(in the rows, 128 means zero)
91 173 102 144 118 136 188 77 56 103 202 140 93 125 64 119 120 135 139
 136 168 99 118 179 124 75 108 113 125 100 137 135 127 196 109 111 153
 90 51 130 155 => gure
121 24 82 136 131 118 96 78 157 147 127 163 151 62 126 111 132 128 130
 105 146 114 134 108 126 128 136 184 147 132 166 117 160 188 109 76 119
 92 103 123 89 => Vin
129 21 79 141 146 121 99 75 147 148 126 166 141 68 136 121 141 127 151
 101 136 119 127 103 120 114 125 177 155 124 150 115 174 185 108 61 122
 83 110 118 89 => gure
89 161 115 136 108 160 152 80 100 108 183 161 125 113 64 136 122 159 152
 143 150 100 135 189 126 64 111 123 126 110 155 141 128 204 118 96 142
 101 97 143 115 => dudi
89 167 114 140 119 152 156 79 94 115 182 158 116 119 65 124 114 162 178
 135 160 99 142 188 128 50 116 140 126 106 148 141 135 214 129 94 140
 116 91 141 132 => napu
121 33 82 138 136 134 84 93 166 132 120 162 158 69 123 136 150 131 123
 107 138 118 141 116 130 96 126 175 143 135 166 116 160 192 112 66 122
 82 133 135 75 => dudi
114 52 101 137 144 120 80 56 156 125 141 162 165 71 106 122 137 128 158
 111 158 120 124 108 129 88 119 194 144 116 165 121 173 188 119 70 117
 84 107 129 93 => napu
89 167 114 134 117 161 154 89 94 137 179 158 126 110 57 131 116 165 160
 130 152 97 150 184 129 59 116 134 112 111 146 151 125 215 118 91 137
 115 111 141 123 => riman
122 28 67 141 142 147 93 88 132 122 129 153 154 67 117 130 144 133 137
 103 164 125 153 119 122 103 123 192 154 145 184 116 173 174 105 73 124
 92 121 128 78 => gab
116 29 77 131 148 145 98 92 139 116 138 161 140 70 123 105 130 114 132
 109 152 109 124 91 121 123 124 189 150 122 165 113 173 176 104 68 125
 58 128 132 74 => Vila
108 35 101 137 143 138 97 75 157 119 144 157 158 59 98 123 140 119 154
 111 153 122 140 102 128 98 121 194 139 119 169 119 171 183 115 72 114
 75 127 133 75 => Vila
102 35 103 129 149 122 76 63 167 130 142 152 157 47 105 122 147 117 151
 120 157 130 127 105 122 116 121 180 138 118 163 121 161 197 118 65 110
 98 103 124 84 => Devez
91 168 134 137 121 160 165 87 85 123 187 157 124 107 52 120 111 152 159
 128 151 107 146 202 125 67 109 130 121 114 148 142 126 218 121 105 142
 115 92 125 129 => Vin
110 28 75 135 138 133 83 81 156 130 126 161 168 58 118 129 140 143 137
 108 152 114 156 96 123 99 120 190 135 127 175 120 175 190 117 47 125 82
 136 128 78 => riman
102 25 83 133 138 124 107 89 163 117 124 148 147 46 116 123 147 125 130
 113 163 129 147 112 113 122 120 179 138 125 176 115 164 189 120 56 112
 86 112 126 71 => Devez
77 170 112 137 124 168 193 92 71 90 209 144 102 106 48 115 116 134 143
 140 162 100 142 171 129 75 104 128 119 105 146 133 128 200 109 107 149
 86 81 143 138 => Vila
88 169 104 127 129 155 169 73 88 119 189 154 122 102 65 121 123 163 166
 147 164 93 132 189 125 75 101 133 123 95 158 143 121 203 126 113 142
 108 111 136 119 => dudok
81 177 113 143 121 162 200 108 72 97 202 142 96 111 53 122 118 137 158
 133 165 103 147 180 127 67 104 126 119 109 142 132 121 205 109 102 145
 91 81 142 138 => Vila
119 35 76 131 153 142 81 66 167 131 135 157 161 67 114 126 151 135 138
 104 153 127 133 109 118 103 116 191 141 112 174 122 177 192 117 71 122
 80 126 128 68 => Mefun
95 165 107 139 124 163 179 87 81 124 186 139 119 131 60 119 113 162 164
 133 168 96 152 195 120 60 110 125 138 105 148 140 117 211 125 101 141
 111 95 135 125 => Rebi
124 24 77 126 144 131 83 71 156 147 131 160 145 63 134 112 141 129 132
 104 156 115 115 98 119 120 127 189 145 115 158 119 172 183 109 84 123
 77 111 127 81 => Mefun
126 26 74 146 142 125 95 85 150 125 128 155 153 67 129 139 147 137 144
 107 159 123 143 116 119 102 119 183 153 133 165 114 166 187 114 68 133
 92 119 112 90 => gure
87 157 120 135 106 161 159 83 92 110 186 161 123 111 67 132 116 161 156
 138 153 100 132 186 124 61 112 122 127 115 150 143 127 207 111 106 145
 100 96 145 125 => dudi
117 38 73 140 139 128 76 77 148 117 130 161 157 74 120 124 135 132 140
 103 161 117 127 113 123 91 126 196 145 126 176 122 179 186 117 63 126
 84 119 133 78 => napu
88 168 110 136 120 155 155 83 86 124 184 155 128 109 56 124 111 163 160
 134 157 99 144 177 122 64 110 127 120 103 149 150 136 207 114 91 144
 100 103 140 128 => riman
84 171 102 133 118 163 181 99 73 78 193 149 116 104 46 125 113 142 142
 142 161 105 155 180 113 67 102 138 128 105 164 130 127 190 109 107 152
 79 101 141 113 => Vila
107 30 74 132 142 132 103 84 157 119 134 154 160 62 111 120 141 121 130
 117 163 121 155 104 121 109 128 186 149 126 174 118 169 176 115 65 121
 81 131 138 69 => Vila
120 29 80 129 144 123 83 66 153 138 133 176 149 71 135 110 133 131 155
 108 145 112 121 90 124 117 124 197 154 124 171 127 169 183 110 66 114
 84 121 129 67 => Moma
114 40 71 135 134 117 101 69 156 121 130 164 155 62 127 127 137 135 142
 116 163 124 142 112 123 111 120 195 147 124 176 123 151 182 125 62 118
 99 121 126 68 => Moma
95 178 95 136 120 143 152 83 71 89 187 160 117 110 66 119 111 154 153
 140 158 103 134 186 110 58 105 146 133 105 158 134 136 191 121 96 148
 93 80 139 127 => napu
87 174 117 145 128 157 171 90 50 102 200 143 97 113 63 112 116 141 151
 134 170 93 136 177 129 74 105 130 132 105 145 131 135 198 102 108 153
 85 74 135 146 => gab
123 20 72 143 140 120 87 77 147 121 131 161 156 64 127 137 145 133 146
 109 152 121 139 110 115 106 118 187 156 125 173 114 171 182 118 64 131
 89 118 117 82 => gure
94 168 110 140 124 163 157 77 66 106 195 147 115 123 63 114 114 155 165
 137 173 97 133 182 123 70 113 137 138 108 158 141 131 199 109 109 147
 100 90 138 129 => gab
114 40 73 136 136 126 94 70 167 124 136 165 161 68 126 130 141 141 147
 110 162 122 138 99 128 106 115 197 145 128 181 123 155 191 120 45 123
 89 125 122 59 => Moma
109 54 105 139 141 121 74 58 167 130 139 165 168 72 99 127 142 133 176
 116 155 122 134 108 129 91 119 195 142 117 164 126 172 188 119 69 108
 89 109 127 86 => napu
113 50 98 140 145 122 87 59 167 129 143 166 167 61 106 127 142 132 162
 116 157 129 142 101 133 102 111 188 143 124 166 126 163 187 116 64 111
 90 112 120 73 => Moma
82 177 127 138 120 151 175 86 65 107 207 150 112 114 48 115 113 134 145
 129 154 100 127 181 129 80 102 126 118 108 152 135 121 215 109 109 151
 98 61 129 145 => Vin
88 167 125 140 121 167 162 90 83 118 182 150 127 112 46 118 113 152 167
 127 149 112 142 196 123 76 116 129 120 118 158 146 122 216 117 115 143
 118 89 128 120 => Vin
86 174 108 139 126 152 175 95 60 102 198 153 113 111 60 115 112 140 134
 133 159 91 145 165 124 70 98 119 114 105 142 133 128 205 111 88 149 90
 76 138 146 => riman
115 43 62 140 144 121 80 57 170 126 142 170 166 60 124 131 138 137 152
 114 157 125 140 104 123 103 116 185 152 126 175 124 164 187 117 44 122
 95 120 127 64 => Moma
105 45 91 131 155 125 90 62 167 141 136 157 164 59 101 123 157 139 162
 122 148 118 143 102 133 105 112 186 132 111 171 125 165 191 114 82 110
 87 128 125 76 => dudok
113 41 97 136 141 123 69 74 157 135 135 166 170 59 103 124 140 134 143
 112 151 114 142 98 127 104 121 187 132 122 161 132 166 186 111 64 116
 88 118 125 91 => riman
96 176 90 130 121 154 145 74 85 98 190 154 120 97 57 129 123 152 138 137
 151 105 127 184 105 69 101 150 125 86 166 134 127 195 116 116 157 81 95
 136 109 => Mefun
117 27 69 127 147 132 74 66 166 147 130 162 146 63 131 121 143 128 139
 97 149 110 109 99 117 116 123 188 148 106 168 118 182 187 108 71 126 67
 122 130 66 => Mefun
92 174 101 138 107 147 161 90 84 85 183 154 122 106 62 127 119 154 133
 142 149 103 133 179 113 67 102 118 131 106 157 132 128 190 107 100 154
 68 85 141 117 => dudi
120 33 90 131 147 119 83 79 147 140 133 168 150 68 123 105 130 125 137
 107 139 113 125 106 120 131 124 183 152 125 160 118 168 187 106 76 119
 78 108 118 89 => Vin
90 182 92 134 119 141 153 79 71 88 188 154 121 110 61 119 109 155 158
 139 162 102 134 183 109 54 105 140 138 101 161 135 142 188 118 103 155
 83 82 142 128 => napu
86 170 106 138 119 172 175 91 83 105 196 149 111 117 52 123 115 151 169
 139 162 102 139 189 122 66 115 137 125 105 157 141 129 201 123 104 142
 101 106 145 118 => Vila
117 25 76 134 144 141 109 83 157 128 136 165 137 66 120 108 137 119 134
 114 141 109 141 93 127 126 128 189 147 117 163 114 172 178 109 63 114
 68 127 135 80 => Vila
82 164 115 140 118 178 177 95 87 102 192 150 110 117 47 121 117 149 164
 141 162 103 148 182 129 69 117 141 116 108 154 142 121 208 119 106 140
 103 108 142 116 => Vila
121 33 72 141 146 132 105 86 159 137 136 152 152 82 123 125 141 146 137
 106 158 108 147 112 122 104 115 187 155 128 166 112 154 193 121 56 115
 79 121 121 80 => Rebi
123 25 75 133 138 128 82 79 154 148 124 169 159 61 131 114 135 131 136
 107 146 103 139 88 123 115 129 187 145 125 166 120 176 180 109 54 119
 80 123 133 82 => riman
112 52 99 136 149 129 76 54 169 140 147 155 162 59 102 128 150 135 149
 108 160 129 125 111 124 95 117 191 134 106 160 128 176 197 112 76 122
 76 113 121 85 => Mefun
86 173 100 142 116 150 155 91 64 83 180 154 113 109 56 122 109 150 152
 137 158 103 137 177 115 63 107 142 129 108 166 128 146 186 110 112 154
 79 74 137 120 => napu
119 39 93 135 146 127 86 86 134 127 127 160 142 64 121 102 128 112 127
 97 136 113 115 110 119 126 124 185 145 122 167 114 168 190 101 75 125
 70 109 119 82 => Vin
89 173 116 141 120 155 172 89 59 97 201 148 103 115 63 119 116 141 150
 131 175 90 135 177 127 69 100 131 133 109 150 130 122 199 103 104 152
 90 72 136 140 => gab
117 35 93 130 146 125 80 77 147 138 133 166 151 66 125 109 132 121 141
 102 141 113 122 113 119 121 123 186 152 124 168 116 171 196 109 61 121
 85 111 119 82 => Vin
106 41 89 125 154 122 83 60 154 133 137 162 173 51 103 125 152 137 154
 120 153 118 141 110 125 102 109 192 138 112 180 128 168 185 119 82 118
 91 135 125 76 => dudok
87 178 104 135 120 141 195 71 74 105 204 149 113 111 64 114 111 140 157
 136 170 106 133 170 127 71 100 116 129 107 143 140 118 196 115 104 144
 103 61 141 135 => Moma
91 171 89 124 130 147 175 82 70 98 187 148 128 101 58 115 122 156 144
 142 162 102 141 176 112 69 92 131 126 99 166 137 126 189 112 116 153 82
 100 135 116 => dudok
120 23 72 144 138 119 92 69 153 130 129 157 152 70 128 137 144 134 143
 101 160 122 132 117 120 94 125 180 150 126 166 118 174 190 115 56 129
 90 118 118 83 => gure
81 169 116 142 114 158 206 97 70 91 205 144 98 116 51 115 113 133 139
 137 174 100 140 169 131 74 105 128 113 104 144 131 119 200 110 102 144
 80 75 140 138 => Vila
94 165 111 137 124 163 158 73 76 119 189 150 120 119 58 120 116 158 167
 131 163 103 139 185 125 63 115 136 138 112 157 142 127 203 111 109 144
 109 94 140 126 => gab
125 33 78 132 147 123 97 76 151 141 127 172 150 63 142 107 133 126 156
 106 147 116 130 92 119 121 120 191 159 124 164 119 166 180 110 56 117
 81 121 126 68 => Moma
119 32 77 141 133 138 84 84 160 117 128 165 159 68 123 134 145 137 128
 114 144 120 135 114 124 104 118 177 141 131 171 116 165 183 117 57 120
 73 130 129 73 => dudi
88 173 106 132 120 145 154 85 72 98 191 156 126 100 52 119 110 150 140
 138 147 107 141 187 109 77 103 138 132 109 167 135 129 202 108 105 155
 91 83 129 120 => Vin
119 14 80 129 129 131 86 76 171 142 122 175 159 67 137 125 143 135 133
 114 139 111 133 98 125 118 129 175 154 134 163 118 167 181 109 60 116
 80 124 135 75 => dudi
94 171 99 138 124 157 158 80 70 92 194 147 114 100 61 119 117 146 138
 133 162 108 120 174 108 72 101 142 120 94 159 129 132 196 109 121 158
 74 78 133 117 => Mefun
90 188 96 134 131 143 206 91 62 106 199 135 101 114 67 106 126 144 138
 143 173 91 130 177 127 84 95 121 117 96 146 133 111 199 111 118 148 86
 77 136 146 => dudok
90 179 116 135 125 152 148 90 87 126 183 156 125 106 58 126 116 164 163
 141 154 96 152 192 123 62 111 130 120 100 142 149 129 212 125 92 141
 114 110 141 133 => riman
89 182 113 139 128 158 182 81 71 106 208 145 105 113 59 113 122 136 130
 124 168 100 116 171 122 73 97 126 113 94 141 133 127 207 108 110 156 76
 61 132 140 => Mefun
127 24 85 139 146 136 84 83 132 136 125 163 143 69 131 109 136 123 149
 102 150 108 136 99 124 111 131 197 158 128 171 112 173 180 97 75 119 78
 122 131 77 => gab
99 163 113 141 122 161 173 94 85 121 185 140 117 129 66 119 114 165 156
 132 175 89 146 192 123 59 111 134 135 110 146 138 111 212 124 107 140
 105 97 131 128 => Rebi
87 164 104 136 120 174 179 97 88 107 193 149 109 123 53 125 117 148 157
 135 163 104 143 187 126 68 116 137 121 111 157 142 122 207 118 102 138
 106 106 147 114 => Vila
88 168 105 133 125 142 166 74 92 96 186 161 131 94 62 123 116 151 157
 140 155 114 158 174 117 63 96 135 132 107 157 138 124 199 119 90 145
 104 91 134 109 => Moma
75 168 118 136 120 145 194 86 80 104 196 138 97 102 66 105 120 133 141
 140 170 102 138 167 120 82 108 120 117 101 142 127 117 218 114 86 145
 93 60 131 144 => Devez
127 31 81 130 152 137 71 75 163 154 128 164 141 72 134 109 145 125 137
 96 147 106 110 94 121 115 129 195 144 113 159 122 177 192 98 84 120 67
 122 129 75 => Mefun
120 39 82 135 146 127 73 76 146 135 129 170 147 73 127 114 131 126 155
 109 146 111 120 102 125 106 128 195 149 125 160 117 173 183 111 72 118
 83 113 130 86 => napu
111 25 80 125 154 130 88 76 160 133 126 150 139 57 132 101 140 120 140
 110 144 121 117 91 113 129 127 184 148 118 163 110 161 199 111 57 119
 78 115 123 80 => Devez
80 164 115 140 112 149 206 78 73 104 204 138 106 124 63 111 111 144 134
 132 177 80 138 166 126 70 98 119 128 101 141 125 106 208 114 95 147 84
 55 131 145 => Rebi
115 49 112 133 143 125 82 68 159 135 141 162 171 60 98 121 138 127 146
 108 146 123 140 117 126 104 116 185 144 125 168 121 169 193 110 74 118
 84 110 117 84 => Vin
125 35 93 137 152 139 82 79 162 153 131 162 143 60 126 118 145 125 142
 93 150 113 118 110 125 109 124 186 138 113 153 122 179 194 107 80 118
 75 122 128 77 => Mefun
109 34 99 132 148 127 92 56 178 129 143 153 166 50 104 118 148 122 146
 111 156 135 133 97 120 106 117 183 137 121 165 118 161 200 116 49 109
 82 106 120 82 => Devez
126 32 74 134 143 132 86 89 148 141 130 167 154 69 130 113 133 134 140
 105 147 108 138 86 120 114 120 184 143 127 160 120 172 185 101 51 120
 71 123 128 87 => riman
116 27 83 139 133 139 79 93 163 123 125 166 162 61 122 146 147 141 128
 111 146 117 143 124 128 98 120 175 146 136 172 118 171 187 116 65 127
 85 136 130 76 => dudi
91 166 113 144 116 158 171 82 78 109 192 142 114 123 60 115 108 162 159
 138 172 85 136 182 119 68 107 132 132 100 148 135 116 203 122 104 145
 87 87 127 126 => Rebi
117 30 94 124 145 125 69 77 151 142 131 170 157 69 119 112 131 121 135
 101 136 110 119 106 122 119 126 188 151 128 169 120 164 196 104 75 124
 88 115 122 79 => Vin
